Each row, then one of two labels for whether it has a hidden trait; a new part has new ones
(in the rows, 100 means zero)
[100 101 106 101  98 114  99 125 119  96 126 102 103 158  98 200 101  71
 100  90  40  91  87  96  98 106  97  98  90  90 102  95  96 108 102  89
 101 109 105 105  99  96 102  96  90  99 106 103  97  99 119  94  87  95
 102 102 104 108 102  94  86 103  96 107  90 110 104 111 107 107 106 100
 110  92  91 105 110 141  90 101 103  98 110 117 115  95 105 126 104  95
 109 116 100  85  99 126 109]
(89)
[ 94  89  99  99  92 119 102 111 105  95 109 102 102 127  93 200 112  76
  95  98  60  95  91 105  98 113 100  95  84  87  97  89  95 105 102  96
 106 110 111 104  99 104  99 102 104 101 103 126  93 108 117  91 107 100
 104 100  96 104 101  94  93  96 101 111  90 114 102 109  93 115  75 100
 115  86  76  91 106  96  84 102 102 107 115 111 111  97 100 107 102  97
 106 119 103 104  99 111 105]
(89)
[ 88  88  98 101  86  84 103 108  86 113  92  97 100  70 103 159  94 114
 103  87 133 108 109 103 107  91 103 105 122  99  93 125 100  89 101 108
 103  96  84 111 102  93  97 103  88  95 102  76 104 118  77  88  88 106
 110 102 105  88  94 105 106 104 105 100  91  98 105  81  97  85 118  94
 112 107 117  82  98 101 122  92  90  98  99  96  97  97  96 100  99 101
  93 100 107 107  99  77  98]
(84)
[ 96 110 100 104  94  93 107 113 105 112  98 100 100 105 102  79  97  97
  97  93  94  96 110  86 102  94  97 101 104  99  99 104  99 102 102  96
  96  93  95 109 100  98  97  95  86 100  95  76 102 106  96  93  96  94
 102  98 109  97  99 102 104 106  96  97  93 100 103  91 101  90 112  98
 104 115 130  96  98 134 117  96 101  96 108  93 106 101 102 101 103  96
 103 101 101  83  97  91 100]
(89)
[ 87  96  98 105  83 104 112  95  97 101  78 101 100  43  97 166 105  86
  87 120 138  97 100 105 101 104 106  99 112  89  91  92  94  99 100  98
 106  98  93 125 102 102  94 100 101  98  98  96 100 101  92 104  95 104
  99  98  96  85  97 104 107  94 103 106 104 110 100 101  88 103 112 101
 104  90  84  90  98  49 112 100  97 118  99  92  95 105  97  95  98  99
 100 109 110 115 101  78  93]
(89)
[107 114  97 102  95  92 115  96 130 113  88 101  98  74 114  63 109 104
  94 111 117  94 110  69  96  94 100 101 104 100 100  90  99 102 101  93
  94  90  87 119 100 103  96  90  90 102  91  58 105  79  92 108  95  88
  98  97 108  92 101  99 104 104  83  95 111 102  95  90 104  93 114 100
  95 114 127 106  91 127 120  98  98  99  96  85 104 107 105  99 102  98
 104  83  96  80  97  77  90]
(84)
[ 92  76  93  99  91  91 100  99  38  93  86  97  99  70 103  77 103 113
  98  91 105 111  90  97 105  98  98 101  95 101  95 121 100  99 103 106
 100  99  89  98 100  99  99 100  97  96 103  92  99 127  88 104  89 104
 108 104 101  93  97 101 106  96 101 102  98 103 100  89  95  93  93  97
 106  96 115  83 104  97 112  98  92  94 102  99 106  96 101  95 103 104
  99  90 108  92  99  89  98]
(84)
[ 88  79  95 102  94 133  92 113 121  84 112 103 104 141  76 200 103  70
 100  99  74  92  87 135 101 116 104  97  92  88 101  88  92 100  98  99
 115 115 119 101  99 102  97 102 120  97 111 132  92  88 118  92  94 104
 106 101  90 103 102  91  91  98 110 116  90 112 102 122 101 125  55  99
 107  77  71 108 106  94  61 105  99 102 110 122 105  98 100 117 100  94
 102 141 104 117 101 114 111]
(89)
[ 90  71  96  96  90 104  96 108  66  92  99  98 101 109  92  86 105  98
 101  85  77 107  86  99 101 108 100  98  88  94  98 118  97 102 104 105
 103 110 103  96  99  98 101  97  93  97 105 115  95 134  95  92  93 104
 111 104  98 100  97  98  97  94 102 107  90 109 102  96  89  97  73  97
 115  91 103  77 107  93  97  99  95  93 109 107 111  91 101 111 104 103
 100 116 109  97  98 106 102]
(84)
[ 96 103 102 103  92  88 108 106  79 101  88  99  99  68 106  16  98 105
  94  97 105 103 104  86 104  90  93 101 106  98  98 106 101 103 102  99
  94  92  87 108 100  96  96  98  91  98  99  70 105 109  93 101  91  97
 101  99 107  93  98 102 107 103  97  97  97  99 101  92 102  95 111  98
 100 113 120  90 100 122 123  97 100  96 107  90 105 101 102  88 102 100
 100  96 105  90 100  88  99]
(84)
[ 82  96 112 101  81 100 103 111 107  90 110  99 102  79  94 200  93  89
  96 102 115  98 102 105 103  95 111 100 118  79  91 101  94  95  99 100
 101 104  98 112 102  97  97 108 103  98 105  99  99 108  94  82  93 102
 100 100 100  88  95 101  98 105 110 105  90 105 105  98  89 108 133  99
 120  92  84  91 101  94 113  97 100 119  96 102  93 101  94 101  97 101
  98 109 106 110 100  96 101]
(84)
[103  94  98  99  97 116 107 105 113  97 111 102 101 116  93 200 110  76
  93 110  54  95  88  96  97 106  94  96  88  93 100  80  94 108 102  92
 102 108 105 108 100 105  98 100  99 103 102 119  96  97 117  99 103  98
 100  98  99 102 103  93  94 100  96 107  94 113 101 113  95 110  88 100
 107  90  94  94 106 102  81 103 106 100 112 103 110 102 103 103 102  97
 107 124 103 103 102 111 105]
(89)
[109  88  81  96  99  96 108  80  87 111  73  99  95  69 100  21 120 102
  99 107  78 106  93  96 102 101  83 100  82 120 102  95 100 101 104 104
 103  94  93  92  98 111  98  86  99 102  90  80  98 105  89 117 114 103
 107  99 100  97 106  97 112  92  86  96 107 101  96  94 100  93  45  96
  90 101 128  87  91  79  94 102  99  77 104  86 111 101 103  86 105  97
 100 113 101  94 101  84  94]
(84)
[ 91  82  93 103  91 108 105  91  74  89  89  99 101  63  95 198 106  92
  91 116 125 102  85 107 102 103 100  99 104  92  94  90  95 100  99 101
 107 106  95 116 101 103  97 105 106  96 105 111  97 102  94 108  92 108
 103  99  92  91  98  98 104  92 105 109 105 108  98 111  93 108  85 100
 101  84  76  89 102  59  88 102  97 110  99  98  99 102  99  95 100 101
  98 111 112 122 103  85  99]
(84)
[ 96  83  91  94  90 109 104  90  66 105  89 100  98 103  89 200 120  91
  92 113  66 102  81 101  98 105  96  97  88 105  97  87  95 105 104  99
 105 110 101 101  99 108  99  98 107 101  97 119  91 109  98 107 113 105
 105 101  95  99 105  95 102  86  98 107 102 113  99 109  89 106  69  99
 105  80  94  82 104  61  76 104 101  94 107  99 111 100 101 102 104 102
 103 122 104 106 102 105 101]
(84)
[112 114  96 104 104  99 111  88 134  99  99 101  98  77 118 135 109 102
  98 115 102  92  98  79  96  94  93  98  94 105 103  75  98 104 100  92
  93  95  98 104 100 108  98  90 104 104  87  76 102  74 106 112 108  89
  96  96 106  96 103  95 105 101  82  93 113 102  95 106 111  98 110 101
  94 105 116 114  90 124 108 104 106  99  96  83 102 111 101  89 102  98
 106  69  91  85 101  93  92]
(84)
[101 110  99 103  95  88 110  97 102 104  83  99  98  59 112   0 101 103
  93 108 125  99 105  80 101  91  91 101 106 101  98  89  98 103 102  99
  93  93  85 114 100 102  96  92  96 101  95  56 105  92  84 105  96  94
  99  96 106  92 101 100 109 101  91  96 107  99  98  93 104  95 107  99
  94 115 110  93  92 112 119  98 103  98 100  81 104 105 101  89 101  99
 100  95 102  97 101  89  92]
(84)
[110 101  92  98 106  94 103  90  97 104  94 100  97 106  98 118 109 101
 101 111  73  99  88  92 102  92  83 102 100 114 102  76 100 104 102 100
  98 101  96 100  99 109 100  96 102 102  98  90  97  88  98 110 106  99
 105  96 101 102 106  92 104  98  93  99 108  99  99 107 112  97  71  96
  91 102 110  94  93 106  79 104 108  81 103  92 105 104 104  86 102  99
  99 118 101 106 103 109 102]
(84)
[ 93 105 103 103  90  87 109 109 103 105  95  99  99  71 106  62  95 102
  96  97 106  98 107  84 103  90  95 102 112  97  98 101  98 101 101  97
  94  93  87 113 101  95  97  94  83  99  98  60 106 104  84  97  86  94
 102  99 109  91  98 102 105 107  97  97  96 100 102  93 102  87 117  97
 103 114 129  91  97 135 122  96 100  96 103  88 102 102 101  97 103  97
 100 103 105  86  99  83  98]
(89)
[110 106  93 102 102 101 112  89 117  97  94 100  97  70 111 151 112  94
  95 111  81  97  93  91 100  96  87  98  87 109 101  75  98 103 102  96
  94  95  94 102 100 110  97  93 109 103  93  80  99  87 103 112 112  96
  98  97 104  97 104  95 107  99  84  95 108 106  96 106 107 104  99  99
  93  98 119 100  91 112 103 104 108  92 101  84 105 108 104  78 102  97
 105  85  96  85 103  95  94]
(84)
[108  77  81  95  96  99 107  80  77 102  81  99  97  72  96  90 120 106
 100 108  92 105  80  93 101 102  87 101  88 117 101  88  96 102 104 107
 102 104  93  98  98 110  98  87  96 100  96  80  94 101  83 115 104 103
 112  99  98  95 105  93 106  92  93 102 108 106  96 103  95  94  41  95
  96  92 116  81  90  83  85 103  99  79  99  86 112 101 103 100 104 101
  98 120 106 105 101  94  97]
(84)
[112  94  96  98 104 105 105 111 102 105 108 101 100 104 104 106 109  93
  99  90  35 102  88  93 102 105  85  98  83 115 106 106 102 110 103  95
  96  98 105  97  98  98  99  88  92 103  97  89 103 103 104 106 100  96
 101 104 107 107 103  96  95 103  88  99  96 105  98  99 112 102  87  98
  97  96 117 101 104 128 101 101  99  78 117 103 116  95 107 104 107  96
 107  89  96  73 100 106 106]
(84)
[109 126 103 106  98 101 107 102 148 113  96 103  98 101 108 145 106  98
 101 112 111  84  98  72  95  88  96 100 109 106 104  70  98 107 100  88
  94 103 105 119  99 100  99  86  87 102  88  69 100  66 106 106  96  91
  97  97 107 100 102  98 102  97  87  95 111  98  97 113 120  94 105 101
  85 100 127 125  94 149 104 102 107  97  94  90 101 108 105 113 105  94
 106  84  93  81 100  93  96]
(89)
[ 87 100 107 104  82  94 105 122 114 102  99 100 102  75 100 123  91  95
  99  84 110 102 109  98 105  94  99 102 115  88  95 113  98  98 101  99
 100  96  96 113 101  88  96  98  87  97 103  67 109 113  91  83  82  98
 102 101 108  92  95 104 101 110 103 100  86 103 104  88 104  96 121  96
 112 109 107  93 103 124 128  94  96 102 109 107 101  95  99 101 100  97
  97 103 105  95  98  87 100]
(84)
[ 91 105 105 104  87  90 109 122 118 109 112 100 101  89 110 157  94  88
 100  88  90  91 107  86 103  95  99 102 115  94  98 112  97 101 102  95
  95  96  93 117 101  93  96  92  75  98  97  67 103 111  87  90  83  94
 104 102 112  92  97 103  99 106  95  98  89 104 106  89 101  89 136  97
 110 111 137  92  97 143 126  94  97  98 100  90 105 100 103 112 104  95
 104  97 104  77  96  85 101]
(84)
[ 94 104 103 104  92  85 107 113 111 103  97  99 100  65 104  70  92 102
  97  98 112  97 108  88 104  87  94 103 118  98  98 100  99 102 100  97
  95  94  89 113 101  93  96  96  83  98 100  66 108 108  87  97  83  95
 102  98 110  92  97 102 104 108 100  98  96  94 102  97 109  88 117  97
 101 114 126  96  96 132 116  95 100  96 102  90  98 103 101  95 101  97
  98 105 106  94 100  82  99]
(89)
[106 108  93 107 107 120 106  92 153  85 108 104 101  92  86 124 104  80
  96 118  80  88  94 102  97 104  94  96  86  95 105  72  97 106  98  93
 103 102 114 104 100 104  97  94  96 102  97 122  97  77 123 112  97 100
  93  96  95 100 102  96  99 109  95 103 104 102  96 122 101 106  68 102
  86  90  95 122  97 101  84 108 111 106 101  98 100 109 106  90 100  94
 103 114 103  99 103  91 103]
(89)
[103 107  99 104 100  94 107  90 107  92  93  99  98  53 111 134 100  92
  97 115 113  98  94  99 103  88  88 102 106 102  98  70  99 101  99  98
  96  97  88 110 101 106  98  98 107 100  98  75 104  87  92 112  99 101
  98  96 101  93 101  97 109  98  94  96 110  99  99 110 110 102 111  99
  91 100  95  96  92  93  99 102 107  97  92  81  94 108 100  80  98  98
  98 101 103 115 106  94  95]
(84)
[ 82  84 111  98  82 115  97 127  98 101 120 102 104 121  74 200  97  75
  95  87  53  97  95 121 102 109 108  98 108  89  96 109  95 104 100  98
 104 114 120 106 101  91  97 106  99 100 108 125  94 120 101  76  94 106
 103 106  98 104  97  98  89 100 117 113  81 112 107 106  93 116 107  99
 116  79  79  89 117 101  89  97  98 104 115 118 104  93  98 118 101  96
 101 132 106 102 100 108 116]
(84)
